Below is a small trained network, with its code and all its weights. Each question gives an input and a target symbol and asks what happens when units are switched off, that is, made to give their printed mean instead of their output.

import numpy as np


def w(rows, s, z=0):
    codes = np.array(rows[::2]) - 128.0
    scale = np.full(codes.shape[1], s)
    scale[-1] = z or s
    return codes * scale


def f(y):
    return np.maximum(y, 0)


def softmax(a):
    e = np.exp(a - a.max(-1, keepdims=True))
    return e / e.sum(-1, keepdims=True)


def log_softmax(a):
    a = a - a.max(-1, keepdims=True)
    return a - np.log(np.exp(a).sum(-1, keepdims=True))


def net(x, mask):
    ids = ['Φαβδζμψ'.index(c) for c in x.split()]
    T = len(ids)
    res = E[ids] + P[:T]
    u = 0
    for l in range(2):
        q, k, v = (res @ M[l].T for M in (Q, K, V))
        z = softmax(np.where(np.tri(T) > 0, q @ k.T / 4**0.5, -1e9)) @ v
        res = res + np.where(mask[u], z, O[l][:, -1]) @ O[l][:, :-1]
        u += 1
        y = f(res @ A[l][:, :-1].T + A[l][:, -1])
        res = res + np.where(mask[u : u + 4], y, B[l][:, -1]) @ B[l][:, :-1]
        u += 4
    return log_softmax(res[-1] @ U[:, :-1].T + U[:, -1])


Q, K, V, O, A, B = {}, {}, {}, {}, {}, {}
E = w([
[95,132,152,204,136,227],'Φ',
[143,63,175,110,94,135],'α',
[146,239,118,106,116,157],'β',
[98,75,105,253,115,113],'δ',
[145,135,43,127,133,39],'ζ',
[174,131,90,152,212,147],'μ',
[164,79,108,106,117,55],'ψ',
],0.014)
P = w([
[119,76,96,94,24,254],'0',
[170,119,45,78,55,164],'1',
[130,108,167,65,25,198],'2',
[133,112,34,120,114,153],'3',
[140,113,198,98,57,168],'4',
[147,116,73,173,126,112],'5',
[162,130,201,129,92,124],'6',
[167,116,121,170,142,81],'7',
[168,147,198,159,131,114],'8',
[188,110,148,157,177,77],'9',
[137,166,185,192,180,118],'10',
[191,127,168,164,207,64],'11',
[165,130,204,192,200,69],'12',
[178,134,215,225,195,84],'13',
],0.0074)
Q[0] = w([
[2,173,125,98,132,103],'0.h1',
[207,112,54,151,129,177],'0.h1',
[204,166,119,137,144,113],'0.h1',
[165,80,65,125,133,165],'0.h1',
],0.0085)
K[0] = w([
[190,142,158,81,177,39],'0.h1',
[81,93,159,59,3,218],'0.h1',
[118,45,126,195,83,151],'0.h1',
[94,142,130,43,67,173],'0.h1',
],0.0071)
V[0] = w([
[129,171,78,148,62,204],'0.h1',
[117,141,109,164,230,175],'0.h1',
[68,84,111,143,86,87],'0.h1',
[106,70,108,115,2,145],'0.h1',
],0.0087)
O[0] = w([
[153,160,160,175,1,95,206],'0.h1',
[221,158,116,146,129,125,91],'0.h1',
[68,151,126,65,100,51,156],'0.h1',
[40,135,191,83,72,71,254],'0.h1',
],0.0082,0.0071)
A[0] = w([
[162,112,94,49,148,93,160],'0.n1',
[80,120,54,132,131,103,146],'0.n2',
[63,91,194,159,114,1,254],'0.n3',
[138,52,159,153,137,147,137],'0.n4',
],0.0077,0.004)
B[0] = w([
[127,229,80,201,66,150,136],'0.n1',
[125,191,203,160,99,117,141],'0.n2',
[94,253,100,188,162,236,250],'0.n3',
[126,149,135,171,215,115,147],'0.n4',
],0.0068,0.017)
Q[1] = w([
[189,254,236,171,177,164],'1.h1',
[98,178,169,105,63,145],'1.h1',
[124,84,15,70,86,112],'1.h1',
[175,94,178,37,198,127],'1.h1',
],0.0075)
K[1] = w([
[228,115,98,169,247,124],'1.h1',
[69,181,165,172,213,100],'1.h1',
[47,124,204,155,1,226],'1.h1',
[98,91,29,163,81,74],'1.h1',
],0.0063)
V[1] = w([
[165,97,171,70,158,57],'1.h1',
[128,55,156,174,163,238],'1.h1',
[128,145,254,56,80,112],'1.h1',
[106,118,195,112,166,172],'1.h1',
],0.0079)
O[1] = w([
[183,176,126,141,169,150,6],'1.h1',
[115,184,176,64,68,12,127],'1.h1',
[172,208,205,215,151,136,136],'1.h1',
[121,178,150,113,138,72,138],'1.h1',
],0.011,0.015)
A[1] = w([
[138,49,37,54,71,100,37],'1.n1',
[118,235,114,243,192,254,102],'1.n2',
[27,42,170,65,49,200,182],'1.n3',
[25,47,111,82,86,141,254],'1.n4',
],0.0054,0.0017)
B[1] = w([
[151,142,209,90,189,79,134],'1.n1',
[150,143,203,93,159,255,247],'1.n2',
[151,169,55,113,146,130,255],'1.n3',
[167,133,69,68,106,103,224],'1.n4',
],0.0084,0.0099)
U = w([
[167,144,197,201,73,54,171],'Φ',
[41,202,253,84,214,107,28],'α',
[232,106,195,206,149,189,158],'β',
[108,112,73,45,104,66,68],'δ',
[145,36,78,91,206,226,245],'ζ',
[206,111,154,151,171,129,253],'μ',
[113,114,147,78,205,187,132],'ψ',
],0.0056,0.0023)

Each question gives the input, a string of symbols that net reads in full, and the target symbol t.
The units are the heads (4 rows each of Q, K, V and O) and the neurons (one row each of A and B). Each row of codes is followed by its name. A weight is (code - 128) times the scale printed after its matrix; where a second scale follows, it is the last column's (O, A, B and U).
mask holds one flag per unit, layer by layer, with each layer's heads first. A switched-off unit (its flag False) gives its mean, the last column of its rows in O or B, instead of its output. The means were averaged over made-up inputs and are rounded, as every weight is.
A unit's drop is (log p(t) with every unit on - log p(t) with that unit switched off) / (log p(t) with every unit on - log p(t) with every unit switched off).
The circuit of an input: a set's keep is (log p(t) with only the set's units on - log p(t) with every unit switched off) / (log p(t) with every unit on - log p(t) with every unit switched off). Starting from all 10 units, units are removed one at a time, each time the one whose removal leaves the highest keep (on an exact tie, the one counted first), for as long as the keep stays at least 0.8.
circuit, biggest first: the units of the circuit, biggest drop first
k most important neurons: the k neurons with the biggest drops, biggest first
top k neurons in layer l: the k neurons of layer l with the biggest drops, biggest first
input Φ Φ Φ β, target Φ: circuit, biggest first => [0.n3; 0.h1; 1.h1; 0.n4]
input Φ α α Φ δ ψ δ β, target δ: top 3 neurons in layer 0 => [0.n3; 0.n4; 0.n2]
input δ ζ β ζ, target β: circuit, biggest first => [1.h1; 0.h1; 1.n2]
input μ ζ α α β μ ψ Φ δ δ, target δ: circuit, biggest first => [1.h1; 0.h1]
input ζ Φ α Φ μ δ δ β δ ψ Φ, target ζ: circuit, biggest first => [1.h1; 0.h1]
input α ζ ζ ζ, target ζ: 2 most important neurons => [0.n2; 0.n3]
input Φ Φ β μ ζ α α, target β: 3 most important neurons => [0.n3; 0.n4; 1.n4]
input Φ δ α Φ α Φ Φ α β β δ μ δ, target β: circuit, biggest first => [0.h1; 1.n2]
input α α α ζ ψ α α δ, target α: circuit, biggest first => [0.h1; 1.h1; 0.n3]
input ζ α β Φ Φ, target Φ: circuit, biggest first => [0.h1; 1.h1; 1.n2]
input Φ δ α ζ α, target ζ: circuit, biggest first => [1.h1]
input μ α α α ζ, target δ: circuit, biggest first => [0.h1; 1.h1]
input α Φ Φ α Φ α, target Φ: 2 most important neurons => [1.n2; 0.n2]
input ζ Φ α Φ ζ Φ ψ δ α Φ Φ α, target Φ: circuit, biggest first => [1.n2; 0.h1; 1.h1]
input β β μ α Φ μ, target Φ: circuit, biggest first => [0.n3; 0.h1; 1.n2]
input δ μ μ β δ Φ α α δ α δ α, target δ: circuit, biggest first => [1.h1; 1.n2]
input δ α Φ β β, target β: circuit, biggest first => [1.h1; 0.h1; 0.n3]
input ψ α α, target α: 2 most important neurons => [0.n4; 0.n3]
input δ β α α ψ Φ ψ δ ψ, target δ: top 2 neurons in layer 0 => [0.n4; 0.n3]
input δ Φ Φ Φ Φ, target Φ: circuit, biggest first => [1.h1; 0.h1; 1.n2]
input α α Φ α ζ α δ β α ζ ψ ζ ψ, target ζ: most important neuron => [0.n3]
input α Φ β, target Φ: circuit, biggest first => [0.n3; 1.h1; 0.h1]
input α δ α α, target α: most important neuron => [0.n4]
input ψ α α α δ ζ Φ α α ψ δ δ, target δ: top 3 neurons in layer 0 => [0.n3; 0.n1; 0.n4]
input ψ ψ ζ ψ, target ζ: top 2 neurons in layer 0 => [0.n1; 0.n3]
input μ δ α δ ζ, target δ: 2 most important neurons => [1.n2; 1.n4]
input δ α α ψ, target α: top 2 neurons in layer 0 => [0.n4; 0.n1]
input μ ζ α Φ ψ, target δ: top neuron in layer 1 => [1.n2]
input α ψ Φ ψ, target Φ: top 2 neurons in layer 0 => [0.n4; 0.n1]
input ψ α μ μ δ α, target δ: 2 most important neurons => [1.n2; 1.n4]
